Below is a small trained network, with its code and all its weights. Each question gives an input and a class and asks what happens when units are switched off, that is, made to give their printed mean instead of their output.

import numpy as np


def w(rows, s, z=0):
    codes = np.array(rows[::2]) - 128.0
    scale = np.full(codes.shape[1], s)
    scale[-1] = z or s
    return codes * scale


def f(y):
    return y / 2 * (1 + np.tanh(0.7978845608 * (y + 0.044715 * y**3)))


def log_softmax(a):
    a = a - a.max(-1, keepdims=True)
    return a - np.log(np.exp(a).sum(-1, keepdims=True))


def net(x, mask):
    res = np.array(x, float).reshape(1, 2) / 4 @ E
    y = f(res @ A[0][:, :-1].T + A[0][:, -1])
    res = res + np.where(mask, y, B[0][:, -1]) @ B[0][:, :-1]
    return log_softmax(res[-1] @ U[:, :-1].T + U[:, -1])


A, B = {}, {}
E = w([
[64,68,226,159,52,76,127,72],'x0',
[251,66,61,101,63,41,191,182],'x1',
],0.012)
A[0] = w([
[193,157,102,129,145,222,132,152,80],'N0',
[116,89,179,146,51,19,76,60,92],'N1',
[80,25,165,184,112,90,122,129,81],'N2',
[168,115,59,157,225,176,105,200,88],'N3',
[90,64,182,173,48,161,89,84,89],'N4',
[114,216,161,127,145,160,2,102,127],'N5',
[194,24,88,99,53,108,177,173,77],'N6',
[149,173,58,172,183,128,106,108,77],'N7',
[113,114,110,103,140,165,152,141,201],'N8',
[163,216,79,117,155,172,145,184,110],'N9',
[132,149,69,122,109,157,103,93,254],'N10',
[194,96,89,139,103,79,174,164,152],'N11',
[172,214,71,127,136,177,150,122,77],'N12',
[86,211,138,147,117,153,128,88,116],'N13',
[122,140,102,130,89,164,113,118,249],'N14',
[117,71,80,189,161,110,47,128,238],'N15',
[69,166,130,165,175,169,118,120,117],'N16',
[106,170,196,180,153,219,159,142,108],'N17',
[111,147,209,88,169,233,123,106,64],'N18',
],0.0091)
B[0] = w([
[156,157,60,192,142,117,125,113,187],'N0',
[115,152,75,201,225,94,144,146,240],'N1',
[150,187,61,205,144,86,175,143,202],'N2',
[149,155,86,159,184,80,164,133,221],'N3',
[152,145,58,168,116,94,125,142,227],'N4',
[161,136,135,93,83,202,72,140,238],'N5',
[199,161,91,88,58,183,53,111,252],'N6',
[153,221,82,176,130,124,123,111,167],'N7',
[72,105,181,133,160,118,120,152,180],'N8',
[102,187,138,178,166,88,144,137,222],'N9',
[51,54,203,130,171,127,202,108,223],'N10',
[160,84,111,38,63,187,83,76,247],'N11',
[136,195,28,169,160,100,115,143,189],'N12',
[109,178,137,98,99,150,102,143,194],'N13',
[23,51,229,88,128,108,232,110,215],'N14',
[17,51,194,77,188,118,254,84,206],'N15',
[157,155,144,107,80,174,50,141,212],'N16',
[137,164,118,113,120,188,128,126,206],'N17',
[200,173,76,160,64,166,53,115,204],'N18',
],0.0094,0.011)
U = w([
[187,139,51,7,100,223,77,143,96],'0',
[141,174,2,223,227,50,193,164,26],'1',
[84,11,179,11,194,125,255,141,252],'2',
],0.0076,0.0031)

Each question gives the input, the list of numbers given to net, and the class t.
The units are the neurons (one row each of A and B). Each row of codes is followed by its name. A weight is (code - 128) times the scale printed after its matrix; where a second scale follows, it is the last column's (A, B and U).
mask holds one flag per neuron, in row order. A switched-off neuron (its flag False) gives its mean, the last column of its row in B, instead of its output. The means were averaged over made-up inputs and are rounded, as every weight is.
A unit's drop is (log p(t) with every unit on - log p(t) with that unit switched off) / (log p(t) with every unit on - log p(t) with every unit switched off).
unit that matters most: the unit with the biggest drop
k most important neurons: the k neurons with the biggest drops, biggest first
drop when u is switched off: that unit's drop, to one decimal
input [7,-5], class 1: unit that matters most	N1
input [1,-3], class 2: 2 most important neurons	[N6, N11]
input [-8,-7], class 1: 2 most important neurons	[N3, N9]
input [3,3], class 2: 2 most important neurons	[N18, N5]
input [-3,5], class 0: 2 most important neurons	[N6, N11]
input [5,6], class 0: 2 most important neurons	[N6, N11]
input [4,6], class 0: 2 most important neurons	[N6, N11]
input [-1,5], class 0: drop when N6 is switched off	0.8
input [-2,-3], class 2: drop when N6 is switched off	0.3
input [-2,3], class 2: drop when N5 is switched off	0.1
input [8,8], class 0: drop when N1 is switched off	-0.1
